Here is a tiny trained network, its code and every weight. The questions are about switching its units off for an input and a class, where a switched-off unit gives its printed mean instead of its output.

import numpy as np


def w(rows, s, z=0):
    codes = np.array(rows[::2]) - 128.0
    scale = np.full(codes.shape[1], s)
    scale[-1] = z or s
    return codes * scale


def f(y):
    return y / 2 * (1 + np.tanh(0.7978845608 * (y + 0.044715 * y**3)))


def log_softmax(a):
    a = a - a.max(-1, keepdims=True)
    return a - np.log(np.exp(a).sum(-1, keepdims=True))


def net(x, mask):
    res = np.array(x, float).reshape(1, 5) / 4 @ E
    y = f(res @ A[0][:, :-1].T + A[0][:, -1])
    res = res + np.where(mask, y, B[0][:, -1]) @ B[0][:, :-1]
    return log_softmax(res[-1] @ U[:, :-1].T + U[:, -1])


A, B = {}, {}
E = w([
[168,93,254,107,171,195],'x0',
[99,73,141,237,203,80],'x1',
[46,208,117,180,146,230],'x2',
[223,130,121,219,63,170],'x3',
[63,40,137,133,60,159],'x4',
],0.0059)
A[0] = w([
[154,96,128,104,119,87,18],'n1',
[173,131,119,157,108,136,41],'n2',
[184,203,114,107,179,97,60],'n3',
[112,152,60,138,100,84,103],'n4',
[176,74,135,103,117,79,53],'n5',
[121,129,113,134,129,144,8],'n6',
[146,164,131,153,186,90,101],'n7',
[143,165,124,78,83,136,112],'n8',
[142,154,108,81,103,153,82],'n9',
[143,83,240,98,159,191,62],'n10',
[156,114,173,141,132,154,95],'n11',
[87,116,127,107,162,112,43],'n12',
[82,51,137,212,163,104,106],'n13',
[85,177,128,160,142,187,29],'n14',
[135,127,109,56,63,182,77],'n15',
[139,117,119,115,132,139,11],'n16',
[56,131,159,77,143,103,97],'n17',
[109,95,135,198,171,105,60],'n18',
[97,138,57,142,89,84,61],'n19',
[167,48,138,87,91,46,116],'n20',
[27,138,126,162,100,217,104],'n21',
[114,195,121,147,170,166,103],'n22',
[137,140,125,91,104,135,48],'n23',
[164,172,136,111,174,125,64],'n24',
[37,7,143,123,33,162,35],'n25',
[133,148,133,104,114,132,2],'n26',
[166,123,128,183,68,153,93],'n27',
[63,117,129,50,164,111,89],'n28',
[91,134,66,149,69,86,105],'n29',
[193,122,114,196,53,169,72],'n30',
[132,156,134,67,69,165,112],'n31',
[87,119,128,92,155,114,68],'n32',
],0.015,0.0053)
B[0] = w([
[99,193,161,57,97,114,139],'n1',
[98,135,137,63,136,82,139],'n2',
[203,100,183,105,138,84,180],'n3',
[134,136,135,103,174,205,190],'n4',
[116,205,138,78,69,125,170],'n5',
[109,179,185,46,130,103,111],'n6',
[150,115,185,139,134,96,165],'n7',
[110,133,156,185,131,120,175],'n8',
[97,139,175,142,127,114,158],'n9',
[111,142,125,87,195,251,254],'n10',
[125,135,109,104,165,155,170],'n11',
[88,165,132,79,152,89,141],'n12',
[78,129,182,210,135,116,233],'n13',
[108,226,137,75,79,117,187],'n14',
[76,129,190,169,127,111,190],'n15',
[101,168,180,60,134,111,109],'n16',
[103,107,60,128,152,97,187],'n17',
[54,149,194,133,124,114,184],'n18',
[114,141,154,71,169,198,184],'n19',
[151,207,71,163,37,130,220],'n20',
[160,193,95,126,48,123,251],'n21',
[168,155,110,122,77,115,192],'n22',
[103,161,174,112,130,113,132],'n23',
[169,120,161,92,144,120,150],'n24',
[255,81,212,82,157,69,233],'n25',
[93,170,205,57,131,105,117],'n26',
[104,116,88,106,161,85,186],'n27',
[96,114,47,132,166,86,201],'n28',
[128,125,121,117,171,204,196],'n29',
[94,119,46,110,172,72,212],'n30',
[87,117,161,194,129,133,192],'n31',
[93,132,118,88,143,96,150],'n32',
],0.038,0.0082)
U = w([
[131,225,98,89,25,148,148],'0',
[105,163,124,72,178,254,101],'1',
[42,161,194,190,127,114,86],'2',
[71,136,36,77,168,58,101],'3',
[218,130,177,77,131,94,255],'4',
[167,31,41,221,32,223,152],'5',
[54,13,120,69,12,159,40],'6',
],0.0082,0.0043)

Each question gives the input, the list of numbers given to net, and the class t.
The units are the neurons (one row each of A and B). Each row of codes is followed by its name. A weight is (code - 128) times the scale printed after its matrix; where a second scale follows, it is the last column's (A, B and U).
mask holds one flag per neuron, in row order. A switched-off neuron (its flag False) gives its mean, the last column of its row in B, instead of its output. The means were averaged over made-up inputs and are rounded, as every weight is.
A unit's drop is (log p(t) with every unit on - log p(t) with that unit switched off) / (log p(t) with every unit on - log p(t) with every unit switched off).
The circuit of an input: a set's keep is (log p(t) with only the set's units on - log p(t) with every unit switched off) / (log p(t) with every unit on - log p(t) with every unit switched off). Starting from the 12 units with the biggest drops (on a tie, the unit counted first), units are removed one at a time, each time the one whose removal leaves the highest keep (on an exact tie, the one counted first), for as long as the keep stays at least 0.8.
units of the circuit, in order: the units of the circuit, biggest drop first
unit that matters most: the unit with the biggest drop
top k neurons: the k neurons with the biggest drops, biggest first
drop of u: that unit's drop, to one decimal
input [2,-3,-8,-8,-8], class 0: unit that matters most => n20
input [-6,8,7,7,-6], class 2: top 4 neurons => (n13; n18; n20; n7)
input [2,6,-1,-6,-6], class 2: top 2 neurons => (n25; n30)
input [2,-8,8,-4,3], class 0: top 4 neurons => (n21; n14; n13; n22)
input [3,-6,-2,5,-8], class 4: top 3 neurons => (n3; n13; n24)
input [-3,4,5,2,6], class 4: top 3 neurons => (n25; n20; n5)
input [1,-8,0,8,3], class 2: top 2 neurons => (n15; n31)
input [5,-7,6,-8,-8], class 3: top 4 neurons => (n28; n17; n25; n13)
input [-8,7,3,3,-2], class 1: top 3 neurons => (n4; n19; n29)
input [-8,-4,0,-8,6], class 1: top 2 neurons => (n19; n29)
input [1,5,0,6,-1], class 3: top 2 neurons => (n30; n27)
input [4,5,5,6,-6], class 3: top 4 neurons => (n25; n30; n20; n21)
input [-6,6,7,-2,1], class 0: top 2 neurons => (n21; n10)
input [2,-7,7,8,-3], class 3: units of the circuit, in order => (n30)
input [7,7,-7,1,5], class 0: top 4 neurons => (n20; n5; n29; n4)
input [7,0,-3,-8,7], class 3: top 2 neurons => (n28; n17)
input [7,-4,7,-1,-1], class 0: top 3 neurons => (n21; n14; n22)
input [4,5,-3,-2,1], class 2: drop of n13 => 1.8
input [-1,-2,-4,-1,7], class 4: drop of n25 => 3.3
input [-7,-1,1,-5,-7], class 1: drop of n29 => 0.7
input [1,7,-8,-4,3], class 0: units of the circuit, in order => (n20)
input [6,7,1,2,-1], class 2: drop of n8 => -0.1
